Each row is shifted at random along 6 fixed directions that mean nothing.
Known rows, with every step that occurs
zateb/lobimu/nabaz/ronafo/noze: [ -53   84 -157  -62   -4  295  193   91   50 -109   -6  117 -116 -201
  130 -123 -259  253   -1   99   92 -305   18  -15 -123  123  201  239
  180   -9  -27 -145 -213  -46    6  160  153   34   58 -144  112 -181
  -18   -1   53   59   57  -57 -176  249  -49]
noze/sebepor/ronafo/pivi: [  51   18 -280    5  -48   -2   20  151   22 -116   31   31 -287  140
  192  -15 -143   73  205  -19   77  -82  -67  206  -49   32  165   47
  -49    4    1  -33  118  -80  111  144 -135 -100   96  -96  -23   23
  212   12   10   65  -27   49   86   95  -13]
lobimu/ronafo/noze/sebepor/tuboto/rova/gatot/zateb/pivi: [  44 -121 -217 -203  298    9  732 -354 -306   37  138 -336 -210 -328
  -67  -16 -244  254   87  -16 -122  -97  237 -344   89   86  -85 -130
  334  -66 -127   69 -112  113  -64  -23   46   86  218   25  137 -181
 -107  -14   75 -194 -113   35 -336  172  217]
kigul/tuboto/rozova/noze/sebepor/ronafo/pivi: [ -46   22 -117  -32 -166  189   51  358 -171  -20   40   32 -211  -19
  250 -177   94  293  115 -123  118 -257  -88  237 -137   55  215  163
  -56 -149  -13  -15  146  -35  339   75 -164 -188  183   75  -33  -62
  -47  -72  134   87    7   47   46  121   85]
rozova/sebepor/tuboto/noze/lobimu/nabaz/ronafo/pivi: [   2   35 -142   47  -72  -68   93  -44  -31   39  -31   67  -94  -82
  111 -101   -9  100  -36  -81  -43  121  -30  -29   62  -47  -50 -148
   20  -49  -46  -14   82  -16   -1   61  -26   18  -55   43  -63  -21
   25   48  -55  -69 -213  -29   -5 -164  -18]
gatot/zateb/pivi/nabaz/ronafo/noze/sebepor/rozova/tuboto/rova/kigul: [-314   -4  201   89 -122   42  190  152   73  213 -151   40  -57  119
  131   13  321  -13 -116 -104 -241 -127   14   59  -67 -127   71   57
 -219   55   24   54 -273   79  220   24  -16   45  176   79  -60  155
   51  -90  122  129  141   46   69   96 -230]
rova/zateb/pivi/nabaz/lobimu/ronafo/noze/sebepor/rozova/tuboto: [ -64   63   32   58 -105  -26  215  -63   60   69  -53  131 -101  256
 -107  137  192  -64 -109 -103 -194  -91  -30    5   -6  -61  -17  -20
  -26   32   29    4 -211  -56  -12  -24  -74   94  167   29 -154   18
  -44    6  -31   76  131  -38   41  155 -209]
rozova/tuboto/kigul/pivi/nabaz/ronafo: [ 255  125  185   35 -227 -131 -224  171    5  -99   -6  415  135   25
 -424   48 -167  -95 -305 -138  229  263 -337  180  108    1 -127  -20
 -188   28   56 -220  260   87   71 -126 -224  -32 -110  204   -5 -190
   17   65    4   22 -137   34  198 -562   55]
sebepor/tuboto/noze/ronafo/pivi: [  50  101  -29  -11 -167   66  -56  163  -82 -149   33  144 -160  -17
 -101 -144  105   34   63   67  157  102 -125   79    5  182   44   70
  -67  -66   58  -77  113  -64   51   53 -100   -1   65  -10   -1  -94
  128  -34  -10   52 -217   -3  102 -152   43]
nabaz/pivi/zateb/lobimu/ronafo/noze/sebepor/tuboto/kigul: [-199    3  113  162 -115  283   48   26   61  290 -152  123  207    1
  -28   15  347   23  -37  -31  -54  101  131 -114 -102 -143  -40  -95
   16   79  -58   79  -32  190   76   23  -87  -15 -168  -64   32  266
 -106   88   -5  141   38  -81  136   77 -258]
rova/kigul/pivi/zateb/lobimu/ronafo/noze/sebepor: [  58  -97  -80  -69  197  157   40 -220 -293  160   39  -22  169  -64
  -48  -24 -275  188   -6   -1 -219  124   95 -184  -26  -65 -208   30
  169  -70 -102  -50  165  138  -67 -110  -83   -8  -68   22   66   10
 -200   24  -35   10  -39  -71 -114   20   20]
tuboto/kigul/pivi/nabaz/ronafo/noze: [ -17   69  193  -62 -241 -102 -456  162   89 -130  -97   81  140  156
 -332 -158 -105 -159  -89   12  287  160 -160   45   19  213   -2  182
 -174  -82  147  -85  446   -4  170 -121   -4   24    2   44  161  -25
   69 -101  -81  119   48 -108  157 -264   68]
noze/sebepor/ronafo/pivi/nabaz/lobimu: [ -56 -194   22  146   74    3    2  172   26  174   51 -359   33  -52
  613   71  -90 -171  338  -45 -176   75   19  197  -42 -163   99  -17
 -106   74  -51  287  -14  139   74   71  208 -156  -76  -56  166  311
  185  -58  271   12   87  138  198   -1 -107]
sebepor/tuboto/noze/lobimu/ronafo/pivi/nabaz/zateb: [  90   28  -54   16  -23 -114 -139  -82   36  -13   -8  -69  182  -19
 -108  -31   49  -63   79  109  157  112   19  -66   79   93  -38  -95
   64  -58  -18   84   92  -27 -163   80  125  111   21   53   24  -22
   -2  -57  -40  -95 -117  -44  -65  -57  -53]
pivi/zateb/lobimu/nabaz/ronafo: [  50  -47    1  -20   84  153   51 -125   80   59   -5   64  192 -223
  100    9  -78  -57  -60  123   38  101   48 -196    9  -53  -91   21
  104   -9  -34  -53  -58   46 -218    8  237   31 -164 -113   57  -14
  -35   54    7  -25  -74  -73  -26   45 -105]
sebepor/rozova/noze/lobimu/nabaz/zateb/pivi: [ 114   16 -160  -13   46 -265   80  -99  152 -120  117  -86 -167   66
   53   74  115   64   -3  -30   41 -188   44   63   56   16   61  -93
  144  -48  -20    4 -191 -188  -20  105   99   72  141   15 -165 -118
    2  -57  -65 -150  -44   37 -123  233   57]
kigul/pivi/nabaz/zateb/lobimu/ronafo: [ 138    6  -33 -112   70  302  168  -45  -60   16   69  128  170 -401
  117 -159 -345   39  -11  107  195  102  -89 -237  -59   77 -127  249
  313  -92  -24  -36  -60  160 -168  -23  276  118   -4  -88  216 -188
 -233  -45   67   37  -98 -177 -229  221   54]
kigul/tuboto/rozova/noze: [  16  101  152  -39 -245   26  -62  157 -140   55  -86  178   -1 -172
   93 -251  350   10 -165  -85  131  147  -90  -81  -16  -17  -76   91
 -124 -111   38  -85  231 -129  145 -145 -129  -32 -148    3 -123   60
 -101  -13  -96   84 -106 -101   59 -110   45]
rova/kigul/pivi/nabaz/zateb/lobimu/ronafo/noze/sebepor/tuboto/rozova: [-142    7  181    2  -74 -314 -407  -94   82  -64  -73  -64  119  260
 -411 -135  -32 -213 -148  -13  -34  104  -36    5   99  171  -61   89
   19 -134  134   64  286   -8  -51 -138   76  -39  159   40   -8   68
  -50   -5 -121   51  148  -78  -69  -91  111]
rozova/noze/lobimu/ronafo: [  20  -27   87    5   95  -50   60   27  -99  -33   71 -168  -76  -43
  299  -39   13  -22  219  -34  -98   46    0   46   26  -12   11  -93
   -2  -33  -91  130  192 -180   88  -98   96   59  -58 -117    1  141
   57  -27   81  -52    3   26  -14   93   20]
kigul/tuboto/sebepor/rozova/noze/lobimu/ronafo/pivi/nabaz: [   4   66   14  -95  -73  -94 -204    0    4  -61  -51  -76  -48   -5
  -41 -151  -21   76  -52    6   40    1   51 -119   74  117  -28   14
  157 -221   31   75  -16 -127   42  -12 -179  104   96   34   -5  -67
 -138   31 -174  -77  -45 -113 -166  -37  101]
lobimu/nabaz/ronafo/pivi: [ -10  -21   -3   47  -74 -199   25  -66  184   32 -105 -141  -41  -58
   80  -47   56 -281  -36   -7  -76  276  -96  -72   49  -32  -92  -59
 -172   49   33   57  246 -162 -203    4  160    9 -172 -132  -38  202
  278  175 -167  -65    2  -25  168 -211  -93]
gatot/rova/pivi/zateb/lobimu: [  -3  -76 -128 -133  149  -61 -267   54  158 -187  111 -215  -64   15
  -49   92  -76   99   73  228  151 -171   20  -26  -21  113  185  140
   -4   16  -11  -23 -200    2   20  -32   81  -60   51  -95  116 -103
  135  -75  214  -88   92   88  -24  200  397]
noze/lobimu/nabaz/ronafo/pivi/zateb: [ 211   46  -29   17   91  366  172   11  -54  117   97   22  104 -171
  391   -7 -156  228  165  -40  -39   93 -143  -26 -115  -87  -78   88
  137  -70 -119  -68  341  103  -69   32  228   90   23  -82   36  -70
  -47    0  146    8 -181  -48  -31  173 -147]
nabaz/pivi/zateb/lobimu/ronafo/noze/sebepor/rozova/tuboto: [  13  -36   13  -45   88   68  208 -416 -124  148   81 -125 -125 -148
  -76   97   80   43 -243   52 -281  181  180 -367  157  -82 -224 -188
  408 -133  -64  119 -219  -20 -180  -73  148  209 -122   17  152  -13
 -138   71 -125  -95 -116 -160 -141  288  -57]
gatot/tuboto/sebepor/ronafo/pivi/zateb/lobimu: [ -77   69  174   58 -164  277 -234  280  331  -99 -148  334    8   41
 -143 -127  384   20  -13   99  220  -64 -102   94 -138   47  116  110
 -181   43  177 -141 -211   69  118   96 -236  -27  -43  -47  -72   16
   57   21   11  176    3  -40  162  -24  -68]
kigul/pivi/zateb/lobimu: [ 132  -34  -67   10   26  200 -216  278  178 -124   57  122  164 -112
  -28   -1 -213  102  138  100  313 -134  -97  165 -103   22  148  193
  -85   51  -27 -100  -57   29   83   94 -144 -205  -56  -17   20 -133
  -35  -18   81  101   41   59  132  -10  230]
rova/gatot/zateb/lobimu: [  98   36  180  -49  159  133  226  -20  -87  -70  107   96 -117 -155
  244  -97   30   86   -9   46   11  134 -117 -125  -45   24  -93  165
  105  118  -14 -158  -29   99  -59  -99  154   59  -20 -155  -59 -131
  -35  -59  103  -25 -147   10 -108  147  143]
rova/zateb/lobimu/ronafo/noze/sebepor/rozova/tuboto/kigul/pivi/nabaz: [-257   47  377  -20  -52  165    2 -107 -263   18  -15   66  -67  206
 -204 -147    4  -83 -223  -83 -256  229  -72 -157   24  109 -239  158
  196 -124  121   89   72   94    5 -230   67   89  252   28   68   22
 -200 -103  -27   88  -29 -155  -92   47    5]
zateb/lobimu/ronafo/noze: [  52  148  225   18   35  426  334  139 -241 -156  140  385  -93 -143
 -105 -130 -229  211   83  -84  -32    4 -215  153 -122   50  -16  197
  121  132   30 -202  116  -24    0  -35   16  -20   21  -64  -13 -224
 -176   70  125  180 -123  -21 -105   96   50]
rozova/ronafo/noze/sebepor/tuboto: [ -94  112 -120  -46    0  -40  250   25 -277 -101   99   17 -295   60
  194   -9 -171  166   87   -3   42  -97   22  101   66   20   65  -11
   65  -89  -29  -31   20   34  159  -56  -46  -34  -22   21  107 -142
   40    0   13   20 -156   52  -22   -6   76]
kigul/tuboto/sebepor/rozova/noze: [ -10  151   98  -72 -204 -169 -142  301   -3 -317   35  221 -214   22
 -166 -183  -58  114  -51 -187  343  -87 -133  215   27  145  119  166
 -116  -93  150 -170  -18  -82  314   -6 -362 -225  109   28 -100 -235
  -54   16  -29   40  -21    6   77  -94  314]
tuboto/rova/pivi/zateb/lobimu/nabaz/ronafo/noze/sebepor/rozova: [  -7  102 -116   -3 -160  -43 -103 -148   75   79 -177  186  -40  168
 -273   85  114   15 -240 -104 -171  -30  133 -120  -57  -79  -53 -112
 -202   17   58 -117  190   60   -6   76 -215   85  116   26 -163   99
   32   17 -178   80   36  -98  -14  -51 -105]
rova/gatot/tuboto/kigul: [ 105   16  198  -13  -58 -204 -198   98   74 -160  -21   42  -16  185
 -193   27  138 -114  -49  -92  235   77 -101  127   -7   67   -9   -7
 -240   97   65 -169  190   84  156 -106 -169  -97  -25   13 -129   13
  159   24   59  -86   57  166  130 -380  125]
tuboto/rova/gatot/zateb/lobimu/pivi: [-177    6  163   83  -50  -34 -171  325  438 -128 -185  -47  -58  144
   46 -113  399 -164  148   40  145 -195  -51  168 -154   76  287  121
 -462  246   52   -2 -140  -40  137  115 -113 -127  149 -200 -173  207
  221   38   23   70  298  112  107   56  194]
rova/zateb/lobimu/pivi: [ 131  -96  -30   89  145 -220  -75   20  106 -133   96 -149   46   51
 -138   40  201 -210   38   25  -10  119  -99  171   62   13   -2  -54
 -202  201  -13   55  -98  -52 -111  -49  -22 -265  -65 -140 -138   49
  129   54   92 -114   93  159  182  -42  236]
pivi/nabaz/lobimu/ronafo/noze/sebepor: [  88   22   52  -38   51  -85  -19  -91  -59  -29   41  -56   63   10
  110   60 -324 -103  126  -83  -79   49  -20   -3   59   10  -19   13
   73   20    4   35  158  -87  -51  -94  207   63  -44  -52  123  -22
  -26   37   41   30   93  -67  -93   74 -104]
gatot/zateb/lobimu/nabaz/ronafo/pivi: [ -89   49   60  115  -47  139  136  159  298   50 -139  234   74  -67
  207  -47  290  -44  -38   38  -93   47 -181   53 -135  -90   32   61
 -178  268   14  -53  -60  -92 -127  116  100   11 -106 -194 -201   65
  145  107  -34   64   -9    4   84  105 -165]
rova/pivi/zateb/lobimu: [ -76 -118    6   13   88  137 -196   58   91   82   -9 -166   50  -52
  191    3   57  -49   40  214   62   11   96 -115  -76  -37   59   85
  -64    4  -83  102 -181  117   21  -16   36 -107 -100 -148   90  199
   57   16  154   17   82   32  160   41   94]
sebepor/rozova/noze/lobimu/nabaz: [  -2  -52  -36   27  152 -194   75  -12 -132  -56  152 -347 -178  -53
  343   91    1   32  158 -103  -80 -136  116  106   62  -54   65 -112
  128  -20  -85  151 -181 -165   73   54   95  -37   15    8  -52   63
   47  -73   67 -190  -29  153  -52   58   67]
rova/pivi/zateb/lobimu/nabaz/ronafo/noze: [ -48  -89 -127   19   45 -141 -183  -82  160   44  -62 -171   75   99
 -138  169   19  -81  -67  149  -13 -104  131  -39  -12  -29   72 -104
 -177   60  -49   54  -56    0  -75   36  -16  -96  -99  -35   -5  122
  153   57  -22  -70  200   72  183 -118   -1]
pivi/nabaz/zateb/lobimu/ronafo/noze: [  -9  -59  158   65  184  141  194   56 -141   30  160 -100  185 -180
  183   37 -366  -28  159  -21   45  -67  -17  159  -56  -41   29  113
   73   92  -21  109  -93   82  -72   -9  362 -128  -57   66  156  -82
 -139  -53  286   13  119   90  -64   71  -91]
tuboto/sebepor/ronafo/pivi/zateb/lobimu/nabaz: [-122  -76  -52  -29   94   77 -200   -1  271  -84  -98 -174  -81  -65
  -17 -143  -18  -39   47  254  162  -66  137 -156   18  139  113   56
   94  -94  100   78 -347    8 -127  142   13    2  -19  -69  147   77
   71   61 -122  -21   20  -91   19    1   29]
gatot/kigul/tuboto/sebepor/ronafo/pivi/zateb/lobimu/nabaz: [-133 -109  -52   42   -6  104 -156  119  140  101 -151  139  318 -147
  -98  -12  286  -30  -93  118  153  -17   44   26  -55  -91    3  -34
  -69   78   20  -62 -437  142  -43  107 -342 -205 -150   32 -107   31
  -46  106 -103  -65  -23   88   82 -303  -44]
noze/sebepor/ronafo/pivi/zateb/lobimu: [ -22 -175 -229    0   84 -239 -347  -90  257  -77   -8 -285  -67  220
   42   69  -68 -167  122  231  -52   -8  158   42  106   42  117 -122
  -24  -47    9  187   -9 -154  -97  105   13  -89  -10  -78   39  157
  251   -3 -103  -65   63   44   76   28   68]
tuboto/rozova/noze/sebepor/ronafo/pivi/zateb: [  36    4  118   10  -42   38  -82   52 -211    6   97   -6 -217  164
   64  -85  249   34   54 -158  -75   75 -110  113   10    6  -31  -29
  -67 -126   88  -17  438 -145  132 -115   88    4   23  160  -78   39
  -28  -60   28  106 -109  -49  124   64 -106]
nabaz/ronafo/noze/lobimu/pivi/zateb: [ 245   58  155   57  -19  153  178  -75 -166  157   92  155  204  -99
   64    2  227   42   73 -122  -82  309 -165   21  -21 -150 -213 -115
  -81   39  -53 -119  551   51  -19 -130   83   96 -185  -31  -63   -5
  -55  -32   52   61 -197  -50  140   74 -157]
zateb/pivi/nabaz/lobimu/ronafo/noze/sebepor: [  37  -43 -133  -71   13  -45   29  -97  228    4  -63  -85   -7   16
  -21   16 -122  -60   62  132  -51 -138  100 -141   49   73   93   22
  140  -25  -23   49 -206 -144  -72   19  123  157   39  -88  106   -3
   -8   68  -82   47  152 -104 -139  175  -86]
kigul/pivi/zateb/lobimu/nabaz: [  89   73  237   11   -9  323  -27   16  -41   19    2  305  146 -232
  -61 -143  -24  -36  -80   19   56  345 -212 -202  -51  -40 -268  209
   89   28   62 -155   81   78 -184 -135   37  -20 -123  -85    1  -64
 -186   54 -135  145 -215 -172   33 -101  114]
tuboto/noze/sebepor/ronafo: [-187  -53   31   38 -111   -1  -42  255  -65  -51 -105    8 -131  101
  244 -104  165 -160  248   -9  117   19   62  150  -30   23  136   18
 -242   40   87   44   -6   26  219  102  -53  -90   23  -82   31  259
  227 -156   37  116   52   29  210    2 -108]

Rows
[ -67  -34 -128  -19   61 -190 -234 -154   15 -120   36  -98 -257  264
  -61   24   -1  -32   -7   67 -190  -18   40  -24  101   79    3  -79
   61  -65   54   52  -46 -274 -109  -36   79  -32   52    7  -16   -7
   68   22 -201  -45   11  -71  -36   32   14] => rozova/noze/sebepor/ronafo/pivi/zateb/lobimu/nabaz
[-141  -16  261   37  -33 -133   -4  -55  -21  -15   40  -35  -13   63
  -99   -2 -213 -208  -98  -88 -119  117  -72   48   88   -4 -117   32
  103  -47  100  167  -20  -43  -70  -87  130  -23   95  106   51  -17
  -86  -21  -72   28   79  -27  -47  -22   60] => kigul/pivi/nabaz/zateb/lobimu/ronafo/noze/sebepor/rozova/tuboto
[ 141  -93 -341 -172  215  -61  201 -387 -161  131   73 -306  108 -314
    6   51  154  103 -152  205 -157   27  183 -416   80   23 -126  -48
  239   -6  -86   -2 -282    7 -275  -98  288  249 -169  -37  155 -123
  -46 -194   53 -235  -43  -69 -282  312   26] => gatot/rova/zateb/lobimu/pivi/nabaz/ronafo/noze
[ -60  146  337   84 -154   91  111  -38 -130  127  -65  269   61   77
  172    0   92 -198   29 -240 -215  246 -105  -31  -42 -141 -180   28
   12   94   92  -34  241  -35  -43 -108  128  182  -78  -72  -82  151
 -110   43  -65  195  -46 -152  -12   75 -338] => pivi/nabaz/lobimu/ronafo/noze/sebepor/rozova
[  46  -22  217  -22    8 -167  288 -311 -188  118   12   20    1  -55
  -54  109  110  -91 -158 -283 -364  209   35  -79   76 -168 -230 -270
   -8   62    2  -57  186   82  -29 -117  -72  188  -31  108 -118   55
  -35   61  -35 -120  -89   24 -132 -111  -55] => nabaz/lobimu/ronafo/noze/sebepor/rozova/tuboto/rova/gatot/kigul
[  23  182  177 -158  -28  192   69   10 -180 -135  115  142 -147  -35
  -77  -38  -77  152   38  -34  -13   52 -259 -128 -102  141  -37  289
  113   22   85 -190  144   58    4 -219  232  218  133 -103  172 -218
  -70  -64  192   92  -43 -149 -155  298  187] => gatot/rova/pivi/nabaz/lobimu/ronafo/noze
[   7  179  106  -49 -110  148  -71  -34  -46  -91   47  138  -80  100
   50 -180  227  -19  112  131  206   74 -153  -62  -43  173  -16  184
  160 -123   97  -63  132  -25  -33  -59  250  197  162 -163  121  -68
  -43 -196  -60  118 -110 -218  -80  408  -66] => sebepor/ronafo/noze/lobimu/pivi/nabaz/zateb
[  -7   22  107  -65 -126 -124 -221   99  -86  -86   15   -7  -52  115
 -199  -40 -391   20 -168  -90   99   50 -126  106  116  123   10   75
  -10 -155   42  -10  200   26  224 -137  -47  -53   88  186  222 -146
   22  -48   47   15   48   -2   61 -269   86] => rozova/tuboto/kigul/pivi/nabaz/ronafo/noze/sebepor
[-360   -3  498    0 -120   77 -117   51   34  -96  -53   28  -76  172
 -375  -54  244 -167 -121  -44  -47  -33  -47   48  -34   80   -4   80
 -110  -44  147   -6  -67  -12  107  -64 -144   31  226  133  -63   41
  -34  -21  -89   58   92   32   24 -133  188] => sebepor/rozova/tuboto/rova/gatot/kigul/pivi/zateb/lobimu/ronafo/noze
[ -90   62  108   93  -87  190 -117  220  128  -36    9  109   12   44
  -21  -64  312   60   -7  152  162 -129  -67  152  -33   29  151   31
  -42  -57   16  -10  -14   45   20   74    8  -15  -57  100  -54  -41
  -30   87   65   83 -163   69  106  -87   49] => sebepor/tuboto/rozova/ronafo/pivi/zateb/lobimu
[-383   31  638   55  -23  100  441  -17 -200   91  -36  -47 -290  157
  -23  -73  204 -213    1 -223 -372  170  -90  -74    8  -31 -173   45
  -48   40  135  140   15   14   49 -214  126  101  298   61  -39  160
  -59    7    2  132   58  -16  -23  -15  -52] => lobimu/ronafo/noze/sebepor/rozova/tuboto/rova/gatot/zateb/pivi/nabaz
[ 132 -111  -39  -52  190   28  342 -319 -331  199  143 -134  161 -342
  113   22 -329   -8  -58  -83 -190  213  116 -229   71 -120 -313  -68
  374  -47  -43  130    7  149 -213  -58  224   96  -87  117  123  -77
 -269  -90  -16  -90 -150  -63 -248   81  -35] => kigul/pivi/nabaz/zateb/lobimu/ronafo/noze/sebepor/rozova
[ -56  -27 -257  -69  139 -104  -94  -50  -77 -129   65  -81   31  166
 -224  145 -335  227  -10  119  117 -296  154  101   96   89  103 -111
  143  -77  -56    6 -166  136   45   42 -142 -132   60  200  137 -269
  -77   34  -76 -129  -52  119  -95 -214  223] => rozova/ronafo/noze/sebepor/tuboto/kigul/pivi/zateb/lobimu/nabaz
[  50   53  185   53 -146 -107  195 -219 -224  200  -19  203  -16  198
 -289   62  272 -120 -404 -183 -279  362  -70 -129  122 -113 -353 -122
  -20  -36   78  -73  149  125  -24 -222  -48  139   24  188 -123   11
  -92  -91  -53   33 -163  -70  103 -210 -266] => rova/zateb/pivi/nabaz/ronafo/noze/sebepor/rozova/tuboto/kigul
[ 150  203  -65   -3  -22  210   65  130 -211 -154  176  216 -245  152
   55   43  -88  316  137 -155   -2 -254 -168  221 -100   66   98   99
  201  -40  -46 -148   76 -211  106   90  -34  164  211   94 -133 -268
 -166  -14   59   45 -121   -3 -179  223 -104] => sebepor/rozova/noze/lobimu/ronafo/pivi/nabaz
[ 195  -85 -280  -83  198 -184    4 -391  -29   34   47 -102  129  -71
 -112  173 -314   38 -128   73 -126   19  213 -186  160  -61 -122 -208
  172  -28  -64  -36   35  -97 -258   -5  111   17 -168   47   20 -129
  -26   40 -150 -150  -32  -28 -146  -32  -92] => pivi/zateb/lobimu/nabaz/ronafo/noze/sebepor
[ -53   93   13   15  -17 -105   33 -143  -37   74   14  -63   -5  165
  249   50  368 -101   14   99    9  -22   68  -17   39  -62  -49 -117
   86  -66   -9   86  -78  -20  -75    7  192  263  -61   12  -29   42
  -31  -62 -147  -66 -111  -40  -83  227 -170] => sebepor/rozova/ronafo/noze/lobimu/pivi/nabaz/zateb
[-101   29  -72   61  -72   89    7  110   83    8  -98  169    2   60
 -139   27  -48   13   53  -82   15  -75   63   41  -73  -40   90  -45
 -145   54  -38   10   33  165  100   75 -286 -171  178 -102  -88  127
   13  124  104  112   55   46   34  -64   81] => noze/sebepor/tuboto/rova/pivi/zateb/lobimu/ronafo
[  31  -68   28  -19  140   21   83 -194 -198   85  106  -96  -37    5
  -16   89 -189   34  -75  -51 -254  162    9 -103   26  -65 -169  -41
   53   -8  -32   12  189  162  -67 -148  144  -91   13  -21   75  -10
  -24   30  103  -28  -11    0   51  -21   35] => rova/pivi/zateb/lobimu/nabaz/ronafo/noze/sebepor
[   9 -180 -177 -115  201 -117 -207 -142   93    3   13 -318  234 -148
   39  -55 -374  -76    4  235  100  -46  132 -171   30  126   14  142
  184 -136  -87  130 -190  126 -148   16  231   -1   11  -83  245   23
  -29  -21   76 -154  171  -26 -179   98  150] => rova/kigul/pivi/nabaz/zateb/lobimu/ronafo
[ 203   15 -218 -108   -5   16   96 -133 -111   70   -5  -65  161 -368
  -86  -10 -378  115   18  -70   30   11   91 -231   43   22  -69  -17
  160  -77  -66   15   54  129  -34   11  -68   82    8   61  216 -121
 -160  -41  -20  -17  -67 -115 -212  -51  138] => kigul/pivi/nabaz/lobimu/ronafo/noze/sebepor/tuboto/rova
